Below are the code and all the weights of a small trained network. Each question names an input and a class and asks about switching units off, where a switched-off unit gives its printed mean instead of its output.

import numpy as np


def w(rows, s, z=0):
    codes = np.array(rows[::2]) - 128.0
    scale = np.full(codes.shape[1], s)
    scale[-1] = z or s
    return codes * scale


def f(y):
    return np.maximum(y, 0)


def log_softmax(a):
    a = a - a.max(-1, keepdims=True)
    return a - np.log(np.exp(a).sum(-1, keepdims=True))


def net(x, mask):
    res = np.array(x, float).reshape(1, 7) / 4 @ E
    y = f(res @ A[0][:, :-1].T + A[0][:, -1])
    res = res + np.where(mask, y, B[0][:, -1]) @ B[0][:, :-1]
    return log_softmax(res[-1] @ U[:, :-1].T + U[:, -1])


A, B = {}, {}
E = w([
[128,126,130],'x0',
[196,79,17],'x1',
[128,127,128],'x2',
[2,121,53],'x3',
[109,17,170],'x4',
[126,127,128],'x5',
[127,128,128],'x6',
],0.0075)
A[0] = w([
[204,151,221,117],'n0',
[158,99,74,43],'n1',
[138,99,23,118],'n2',
[176,150,167,103],'n3',
[175,195,124,120],'n4',
[161,97,74,56],'n5',
[12,128,99,97],'n6',
[161,113,59,85],'n7',
[43,122,64,51],'n8',
[14,59,88,118],'n9',
[90,32,128,108],'n10',
[177,85,53,27],'n11',
[166,2,155,150],'n12',
[169,126,53,108],'n13',
[182,146,222,121],'n14',
[170,55,28,91],'n15',
[141,107,29,110],'n16',
[101,21,148,53],'n17',
[57,131,204,102],'n18',
[109,224,58,86],'n19',
[184,196,91,136],'n20',
[155,84,43,72],'n21',
[44,122,79,45],'n22',
[206,114,170,54],'n23',
[197,89,182,125],'n24',
[116,39,150,43],'n25',
[197,219,116,126],'n26',
[95,57,202,117],'n27',
[200,131,177,2],'n28',
[82,37,142,101],'n29',
[192,135,170,65],'n30',
[3,122,100,140],'n31',
[147,226,94,36],'n32',
[65,227,202,150],'n33',
[163,34,158,118],'n34',
[181,123,48,95],'n35',
[70,128,191,116],'n36',
[80,187,198,70],'n37',
[69,170,210,36],'n38',
[78,160,191,40],'n39',
[49,122,86,4],'n40',
],0.0075,0.0066)
B[0] = w([
[173,125,39,204],'n0',
[193,81,193,139],'n1',
[128,103,194,205],'n2',
[148,132,76,159],'n3',
[69,155,149,170],'n4',
[175,98,181,143],'n5',
[197,142,83,220],'n6',
[142,114,166,161],'n7',
[218,162,50,184],'n8',
[187,154,76,238],'n9',
[102,200,163,181],'n10',
[197,63,206,150],'n11',
[51,207,141,215],'n12',
[145,102,187,176],'n13',
[165,135,66,198],'n14',
[146,95,208,199],'n15',
[134,116,175,195],'n16',
[102,188,162,161],'n17',
[166,85,163,196],'n18',
[57,196,207,191],'n19',
[78,154,157,187],'n20',
[150,111,179,170],'n21',
[215,160,59,173],'n22',
[184,151,43,154],'n23',
[169,138,51,186],'n24',
[75,221,180,146],'n25',
[49,161,169,191],'n26',
[77,203,146,189],'n27',
[193,138,25,140],'n28',
[103,187,158,179],'n29',
[189,136,45,152],'n30',
[198,142,77,254],'n31',
[72,182,154,151],'n32',
[168,66,169,249],'n33',
[63,199,164,181],'n34',
[141,96,178,175],'n35',
[161,94,151,188],'n36',
[156,74,197,179],'n37',
[161,66,217,169],'n38',
[175,49,237,154],'n39',
[232,165,1,150],'n40',
],0.0073,0.0057)
U = w([
[207,117,45,100],'0',
[159,6,217,81],'1',
[103,101,123,250],'2',
[67,205,166,54],'3',
],0.012,0.011)

Each question gives the input, the list of numbers given to net, and the class t.
The units are the neurons (one row each of A and B). Each row of codes is followed by its name. A weight is (code - 128) times the scale printed after its matrix; where a second scale follows, it is the last column's (A, B and U).
mask holds one flag per neuron, in row order. A switched-off neuron (its flag False) gives its mean, the last column of its row in B, instead of its output. The means were averaged over made-up inputs and are rounded, as every weight is.
A unit's drop is (log p(t) with every unit on - log p(t) with that unit switched off) / (log p(t) with every unit on - log p(t) with every unit switched off).
The circuit of an input: a set's keep is (log p(t) with only the set's units on - log p(t) with every unit switched off) / (log p(t) with every unit on - log p(t) with every unit switched off). Starting from the 12 units with the biggest drops (on a tie, the unit counted first), units are removed one at a time, each time the one whose removal leaves the highest keep (on an exact tie, the one counted first), for as long as the keep stays at least 0.8.
circuit, biggest first: the units of the circuit, biggest drop first
most important unit: the unit with the biggest drop
top k neurons: the k neurons with the biggest drops, biggest first
drop when u is switched off: that unit's drop, to one decimal
input [-2,-7,-1,-7,-1,4,7], class 0: circuit, biggest first => n0; n14
input [-7,-8,6,-8,5,-2,-5], class 0: circuit, biggest first => n0; n14
input [-3,-2,7,-5,5,0,-1], class 0: circuit, biggest first => n0; n24
input [8,6,5,-5,5,-2,7], class 2: circuit, biggest first => n12; n34
input [6,-8,-3,0,-8,7,-7], class 1: circuit, biggest first => n33; n37
input [-4,7,-6,-7,-8,-4,-2], class 3: circuit, biggest first => n26; n20
input [-6,0,1,6,7,5,-5], class 3: circuit, biggest first => n10; n29; n17
input [6,4,-2,-4,3,-7,2], class 2: top 2 neurons => n12; n31
input [-1,4,1,-7,8,0,5], class 3: circuit, biggest first => n12; n34
input [-6,3,-7,4,-7,-4,-6], class 3: most important unit => n19
input [-4,3,1,7,-8,4,-5], class 3: top 2 neurons => n19; n32
input [4,6,5,-6,8,0,8], class 3: circuit, biggest first => n12; n34
input [-1,-5,-7,-2,7,-1,2], class 3: top 2 neurons => n27; n12
input [-1,-6,-7,-7,-6,-3,-3], class 0: top 3 neurons => n0; n14; n30
input [-5,-6,-4,-1,-5,2,6], class 1: top neuron => n33
input [-4,-6,8,-6,-3,-1,-4], class 0: top 2 neurons => n0; n14
input [-1,-2,-6,8,-8,-7,-8], class 0: drop when n19 is switched off => -0.1
input [2,1,-8,5,6,7,1], class 3: drop when n26 is switched off => -0.1
input [-3,-3,8,2,-3,6,-4], class 1: drop when n39 is switched off => -0.2
input [-3,2,5,5,6,-1,4], class 3: top neuron => n10
